Below are the code and all the weights of a small trained network. Each question names an input and a target symbol and asks about switching units off, where a switched-off unit gives its printed mean instead of its output.

import numpy as np


def w(rows, s, z=0):
    codes = np.array(rows[::2]) - 128.0
    scale = np.full(codes.shape[1], s)
    scale[-1] = z or s
    return codes * scale


def norm(h):
    return h / np.sqrt((h * h).mean(-1, keepdims=True) + 1e-5)


def f(y):
    return np.maximum(y, 0)


def softmax(a):
    e = np.exp(a - a.max(-1, keepdims=True))
    return e / e.sum(-1, keepdims=True)


def log_softmax(a):
    a = a - a.max(-1, keepdims=True)
    return a - np.log(np.exp(a).sum(-1, keepdims=True))


def net(x, mask):
    ids = ['Γβζλστω'.index(c) for c in x.split()]
    T = len(ids)
    res = E[ids] + P[:T]
    r = norm(res)
    for j in range(2):
        rows = slice(2 * j, 2 * j + 2)
        q, k, v = (r @ M[0][rows].T for M in (Q, K, V))
        z = softmax(np.where(np.tri(T) > 0, q @ k.T / 2**0.5, -1e9)) @ v
        o = O[0][rows]
        res = res + np.where(mask[j], z, o[:, -1]) @ o[:, :-1]
    y = f(norm(res) @ A[0][:, :-1].T + A[0][:, -1])
    res = res + np.where(mask[2:14], y, B[0][:, -1]) @ B[0][:, :-1]
    return log_softmax(norm(res)[-1] @ U[:, :-1].T + U[:, -1])


Q, K, V, O, A, B = {}, {}, {}, {}, {}, {}
E = w([
[160,151,211,130,131],'Γ',
[88,104,143,106,209],'β',
[136,143,185,147,141],'ζ',
[51,150,110,151,40],'λ',
[86,153,251,116,143],'σ',
[197,126,112,39,104],'τ',
[146,69,248,152,142],'ω',
],0.016)
P = w([
[156,255,175,82,144],'0',
[145,231,168,88,131],'1',
[149,205,163,77,137],'2',
[132,177,164,82,131],'3',
[137,152,156,81,126],'4',
[124,144,145,80,114],'5',
[123,127,138,76,110],'6',
[109,108,134,84,113],'7',
[102,93,126,81,111],'8',
[104,76,100,84,101],'9',
[80,66,95,85,99],'10',
[81,55,98,93,88],'11',
],0.0075)
Q[0] = w([
[120,96,218,4,107],'h1',
[106,81,204,167,85],'h1',
[118,193,176,139,164],'h2',
[135,193,59,203,166],'h2',
],0.019)
K[0] = w([
[111,4,93,103,91],'h1',
[105,157,48,109,154],'h1',
[98,164,184,57,103],'h2',
[131,92,135,184,53],'h2',
],0.021)
V[0] = w([
[147,148,104,184,22],'h1',
[119,154,174,229,155],'h1',
[137,165,103,146,254],'h2',
[129,95,68,146,195],'h2',
],0.013)
O[0] = w([
[146,147,167,149,9,54],'h1',
[137,125,177,191,158,17],'h1',
[88,80,37,140,179,254],'h2',
[110,64,149,136,177,69],'h2',
],0.011,0.0075)
A[0] = w([
[137,67,176,197,166,52],'n1',
[65,119,112,157,63,253],'n2',
[71,85,119,155,198,144],'n3',
[220,107,87,17,126,36],'n4',
[130,163,103,230,159,67],'n5',
[30,153,151,160,160,146],'n6',
[66,135,95,26,76,78],'n7',
[207,66,45,123,136,114],'n8',
[155,42,170,152,176,97],'n9',
[207,96,140,28,44,131],'n10',
[226,49,101,52,90,85],'n11',
[197,102,7,198,97,95],'n12',
],0.012,0.0039)
B[0] = w([
[137,52,183,154,99,153],'n1',
[83,145,201,156,70,195],'n2',
[156,173,189,157,40,248],'n3',
[152,4,150,69,140,226],'n4',
[171,130,56,156,124,139],'n5',
[86,75,102,89,122,179],'n6',
[215,80,137,116,172,251],'n7',
[57,145,97,199,104,209],'n8',
[161,68,172,174,138,183],'n9',
[70,122,29,122,86,254],'n10',
[178,163,203,102,153,211],'n11',
[179,99,197,75,76,154],'n12',
],0.019,0.0078)
U = w([
[206,178,166,132,187,252],'Γ',
[45,44,63,183,183,81],'β',
[156,111,48,182,162,199],'ζ',
[78,132,122,132,15,178],'λ',
[53,139,202,56,190,78],'σ',
[189,21,87,26,138,127],'τ',
[184,33,254,193,153,31],'ω',
],0.0066,0.0012)

Each question gives the input, a string of symbols that net reads in full, and the target symbol t.
The units are the heads (2 rows each of Q, K, V and O) and the neurons (one row each of A and B). Each row of codes is followed by its name. A weight is (code - 128) times the scale printed after its matrix; where a second scale follows, it is the last column's (O, A, B and U).
mask holds one flag per unit, heads first, then neurons. A switched-off unit (its flag False) gives its mean, the last column of its rows in O or B, instead of its output. The means were averaged over made-up inputs and are rounded, as every weight is.
A unit's drop is (log p(t) with every unit on - log p(t) with that unit switched off) / (log p(t) with every unit on - log p(t) with every unit switched off).
The circuit of an input: a set's keep is (log p(t) with only the set's units on - log p(t) with every unit switched off) / (log p(t) with every unit on - log p(t) with every unit switched off). Starting from the 12 units with the biggest drops (on a tie, the unit counted first), units are removed one at a time, each time the one whose removal leaves the highest keep (on an exact tie, the one counted first), for as long as the keep stays at least 0.8.
circuit, biggest first: the units of the circuit, biggest drop first
top k neurons: the k neurons with the biggest drops, biggest first
heads that matter: for each layer, one digit per head in row order, 1 if its drop is at least 0.15 and else 0, layers parted by /
drop of u: that unit's drop, to one decimal
input τ Γ ω λ τ σ Γ σ ω β, target ω: circuit, biggest first => [n10]
input Γ ω Γ ω τ ζ σ τ λ σ, target λ: circuit, biggest first => [h1, n4]
input τ τ τ ω λ ω ω Γ Γ ζ, target λ: heads that matter => 10
input σ ζ σ, target σ: top 3 neurons => [n10, n7, n4]
input Γ Γ β, target β: circuit, biggest first => [h1, n7]
input λ Γ σ ω ζ σ τ ω ω β τ, target ω: circuit, biggest first => [h2, h1, n10, n3]
input λ σ τ β ω λ, target ω: heads that matter => 00
input ω ω ζ, target ζ: heads that matter => 11
input λ Γ Γ, target λ: heads that matter => 10
input τ ω Γ τ ω ω λ τ λ Γ, target λ: circuit, biggest first => [h1, n10]
input λ Γ λ β, target λ: heads that matter => 10
input τ λ ω β, target ω: circuit, biggest first => [h1, n3]
input ω Γ Γ, target Γ: top 3 neurons => [n10, n4, n8]
input β ω τ ω ω Γ σ β ζ ζ, target β: top neuron => [n7]
input σ ω β Γ Γ σ Γ ω ζ ω β ω, target β: top 2 neurons => [n11, n7]
input ζ τ τ β ζ τ Γ ω β σ, target β: drop of h2 => 0.8
input ω Γ ω Γ σ, target σ: drop of n8 => 0.1
input ω τ τ ω Γ β σ ω σ ω λ, target ω: drop of n10 => 0.7
